Here is a tiny trained network, its code and every weight. The questions are about switching its units off for an input and a class, where a switched-off unit gives its printed mean instead of its output.

import numpy as np


def w(rows, s, z=0):
    codes = np.array(rows[::2]) - 128.0
    scale = np.full(codes.shape[1], s)
    scale[-1] = z or s
    return codes * scale


def norm(h):
    return h / np.sqrt((h * h).mean(-1, keepdims=True) + 1e-5)


def f(y):
    return np.maximum(y, 0)


def log_softmax(a):
    a = a - a.max(-1, keepdims=True)
    return a - np.log(np.exp(a).sum(-1, keepdims=True))


def net(x, mask):
    res = np.array(x, float).reshape(1, 3) / 4 @ E
    u = 0
    for l in range(2):
        y = f(norm(res) @ A[l][:, :-1].T + A[l][:, -1])
        res = res + np.where(mask[u : u + 4], y, B[l][:, -1]) @ B[l][:, :-1]
        u += 4
    return log_softmax(norm(res)[-1] @ U[:, :-1].T + U[:, -1])


A, B = {}, {}
E = w([
[110,60,112,121,183,123,148,108,102],'x0',
[127,67,166,58,62,174,111,154,78],'x1',
[178,21,157,254,73,58,60,153,26],'x2',
],0.0071)
A[0] = w([
[198,59,150,211,65,82,53,156,39,62],'L0N0',
[70,178,54,224,115,89,150,81,85,53],'L0N1',
[209,3,238,97,17,216,164,183,80,2],'L0N2',
[146,142,148,237,156,29,97,38,190,34],'L0N3',
],0.0072,0.0046)
B[0] = w([
[192,101,88,109,138,193,190,172,110,254],'L0N0',
[169,90,156,86,149,101,116,120,132,164],'L0N1',
[141,154,172,108,181,131,64,33,166,225],'L0N2',
[82,139,151,83,248,61,77,96,134,188],'L0N3',
],0.015,0.0098)
A[1] = w([
[149,125,102,144,191,134,98,125,129,110],'L1N0',
[142,148,152,106,170,143,11,72,124,201],'L1N1',
[117,131,132,104,130,132,154,106,172,140],'L1N2',
[199,131,81,142,149,148,166,213,103,254],'L1N3',
],0.013,0.0051)
B[1] = w([
[55,174,194,105,93,154,119,145,154,193],'L1N0',
[52,152,146,167,109,7,56,75,152,253],'L1N1',
[190,54,61,144,21,174,89,130,66,181],'L1N2',
[110,172,45,150,58,188,225,198,108,199],'L1N3',
],0.012,0.015)
U = w([
[192,95,58,170,5,176,208,203,105,253],'0',
[101,153,237,118,166,31,2,68,213,3],'1',
],0.0097,0.0026)

Each question gives the input, the list of numbers given to net, and the class t.
The units are the neurons (one row each of A and B). Each row of codes is followed by its name. A weight is (code - 128) times the scale printed after its matrix; where a second scale follows, it is the last column's (A, B and U).
mask holds one flag per neuron, layer by layer. A switched-off neuron (its flag False) gives its mean, the last column of its row in B, instead of its output. The means were averaged over made-up inputs and are rounded, as every weight is.
A unit's drop is (log p(t) with every unit on - log p(t) with that unit switched off) / (log p(t) with every unit on - log p(t) with every unit switched off).
The circuit of an input: a set's keep is (log p(t) with only the set's units on - log p(t) with every unit switched off) / (log p(t) with every unit on - log p(t) with every unit switched off). Starting from all 8 units, units are removed one at a time, each time the one whose removal leaves the highest keep (on an exact tie, the one counted first), for as long as the keep stays at least 0.8.
units of the circuit, in order: the units of the circuit, biggest drop first
k most important neurons: the k neurons with the biggest drops, biggest first
k most important neurons of layer l: the k neurons of layer l with the biggest drops, biggest first
drop when u is switched off: that unit's drop, to one decimal
input [5,5,6], class 0: units of the circuit, in order => L0N0
input [0,0,-8], class 0: 3 most important neurons => L0N2, L0N3, L1N1
input [-8,-4,-4], class 0: 2 most important neurons => L0N2, L0N3
input [-5,-1,1], class 0: 2 most important neurons => L0N2, L1N3
input [5,7,-8], class 0: 2 most important neurons of layer 0 => L0N2, L0N3
input [-4,4,-8], class 0: 3 most important neurons => L0N2, L0N3, L1N1
input [-1,-5,-8], class 0: 4 most important neurons => L0N2, L0N3, L1N1, L1N2
input [-1,-7,7], class 0: 2 most important neurons of layer 1 => L1N3, L1N1
input [2,-2,-6], class 0: drop when L0N3 is switched off => 1.3
input [2,-1,-4], class 0: drop when L1N2 is switched off => 0.0
input [-4,-1,7], class 0: drop when L0N0 is switched off => 3.6
input [6,-1,1], class 0: drop when L0N2 is switched off => 1.6
